Below are the code and all the weights of a small trained network. Each question names an input and a target symbol and asks about switching units off, where a switched-off unit gives its printed mean instead of its output.

import numpy as np


def w(rows, s, z=0):
    codes = np.array(rows[::2]) - 128.0
    scale = np.full(codes.shape[1], s)
    scale[-1] = z or s
    return codes * scale


def norm(h):
    return h / np.sqrt((h * h).mean(-1, keepdims=True) + 1e-5)


def f(y):
    return y / 2 * (1 + np.tanh(0.7978845608 * (y + 0.044715 * y**3)))


def softmax(a):
    e = np.exp(a - a.max(-1, keepdims=True))
    return e / e.sum(-1, keepdims=True)


def log_softmax(a):
    a = a - a.max(-1, keepdims=True)
    return a - np.log(np.exp(a).sum(-1, keepdims=True))


def net(x, mask):
    ids = ['βδεζηλμξω'.index(c) for c in x.split()]
    T = len(ids)
    res = E[ids] + P[:T]
    r = norm(res)
    for j in range(2):
        rows = slice(2 * j, 2 * j + 2)
        q, k, v = (r @ M[0][rows].T for M in (Q, K, V))
        z = softmax(np.where(np.tri(T) > 0, q @ k.T / 2**0.5, -1e9)) @ v
        o = O[0][rows]
        res = res + np.where(mask[j], z, o[:, -1]) @ o[:, :-1]
    y = f(norm(res) @ A[0][:, :-1].T + A[0][:, -1])
    res = res + np.where(mask[2:14], y, B[0][:, -1]) @ B[0][:, :-1]
    return log_softmax(norm(res)[-1] @ U[:, :-1].T + U[:, -1])


Q, K, V, O, A, B = {}, {}, {}, {}, {}, {}
E = w([
[112,219,154,60],'β',
[183,28,134,148],'δ',
[139,128,168,254],'ε',
[71,89,148,87],'ζ',
[107,121,169,189],'η',
[57,177,113,69],'λ',
[162,129,126,152],'μ',
[134,185,109,216],'ξ',
[166,98,151,52],'ω',
],0.02)
P = w([
[67,16,253,148],'0',
[148,31,166,126],'1',
[173,42,127,117],'2',
[47,62,244,129],'3',
[122,81,165,96],'4',
[135,82,148,100],'5',
[86,91,192,93],'6',
[63,88,215,93],'7',
[43,89,239,86],'8',
[134,102,156,86],'9',
[148,123,147,78],'10',
],0.0041)
Q[0] = w([
[9,178,112,120],'H1',
[87,217,107,160],'H1',
[157,182,146,77],'H2',
[144,43,154,131],'H2',
],0.011)
K[0] = w([
[104,76,2,55],'H1',
[84,74,152,65],'H1',
[118,98,33,145],'H2',
[197,183,73,170],'H2',
],0.0076)
V[0] = w([
[133,213,104,129],'H1',
[150,93,17,173],'H1',
[3,111,75,149],'H2',
[246,180,174,191],'H2',
],0.0054)
O[0] = w([
[65,109,155,193,129],'H1',
[136,131,152,16,3],'H1',
[143,110,4,197,134],'H2',
[167,179,94,255,135],'H2',
],0.0081,0.0033)
A[0] = w([
[188,5,134,179,3],'N1',
[149,85,114,127,127],'N2',
[136,107,170,147,159],'N3',
[114,157,154,163,143],'N4',
[191,141,130,135,123],'N5',
[151,132,163,149,101],'N6',
[80,148,193,111,181],'N7',
[93,149,79,94,150],'N8',
[158,120,137,195,134],'N9',
[121,79,127,60,209],'N10',
[50,132,102,118,141],'N11',
[97,84,167,118,171],'N12',
],0.014,0.0034)
B[0] = w([
[48,41,155,117,216],'N1',
[129,103,196,94,127],'N2',
[142,197,51,37,182],'N3',
[144,93,146,137,212],'N4',
[26,201,128,117,147],'N5',
[82,91,166,24,164],'N6',
[200,64,95,151,255],'N7',
[73,102,137,189,180],'N8',
[137,216,99,80,247],'N9',
[197,209,115,213,183],'N10',
[40,95,74,143,190],'N11',
[253,229,5,83,169],'N12',
],0.0064,0.0061)
U = w([
[215,121,123,82,210],'β',
[159,105,255,156,1],'δ',
[51,55,76,137,30],'ε',
[138,17,154,75,249],'ζ',
[178,124,108,128,43],'η',
[171,133,4,77,102],'λ',
[88,150,182,179,199],'μ',
[107,179,175,53,93],'ξ',
[37,136,30,103,136],'ω',
],0.013,0.004)

Each question gives the input, a string of symbols that net reads in full, and the target symbol t.
The units are the heads (2 rows each of Q, K, V and O) and the neurons (one row each of A and B). Each row of codes is followed by its name. A weight is (code - 128) times the scale printed after its matrix; where a second scale follows, it is the last column's (O, A, B and U).
mask holds one flag per unit, heads first, then neurons. A switched-off unit (its flag False) gives its mean, the last column of its rows in O or B, instead of its output. The means were averaged over made-up inputs and are rounded, as every weight is.
A unit's drop is (log p(t) with every unit on - log p(t) with that unit switched off) / (log p(t) with every unit on - log p(t) with every unit switched off).
The circuit of an input: a set's keep is (log p(t) with only the set's units on - log p(t) with every unit switched off) / (log p(t) with every unit on - log p(t) with every unit switched off). Starting from the 12 units with the biggest drops (on a tie, the unit counted first), units are removed one at a time, each time the one whose removal leaves the highest keep (on an exact tie, the one counted first), for as long as the keep stays at least 0.8.
circuit, biggest first: the units of the circuit, biggest drop first
top k neurons: the k neurons with the biggest drops, biggest first
drop when u is switched off: that unit's drop, to one decimal
input λ λ ζ η, target λ: top 2 neurons : [N12; N3]
input ξ ε η ω, target β: circuit, biggest first : [N10]
input β ε β ε β, target μ: circuit, biggest first : [H1; N9; N12; N3]
input λ β η, target ω: top 3 neurons : [N3; N9; N1]
input δ ζ μ ξ η, target β: circuit, biggest first : [H1; N11; N3]
input β λ β, target ω: top 4 neurons : [N8; N11; N12; N9]
input ξ λ η, target ω: top 3 neurons : [N9; N3; N7]
input β β β, target δ: top 2 neurons : [N9; N3]
input λ η ζ, target λ: top 2 neurons : [N12; N10]
input β ε ε β μ ω λ ω η, target β: top 2 neurons : [N12; N3]
input β β β β β ξ η η β ε β, target μ: drop when N3 is switched off : 0.3
input β ξ β, target δ: drop when N9 is switched off : 0.4
input β β λ λ β β, target ω: drop when N8 is switched off : 0.3
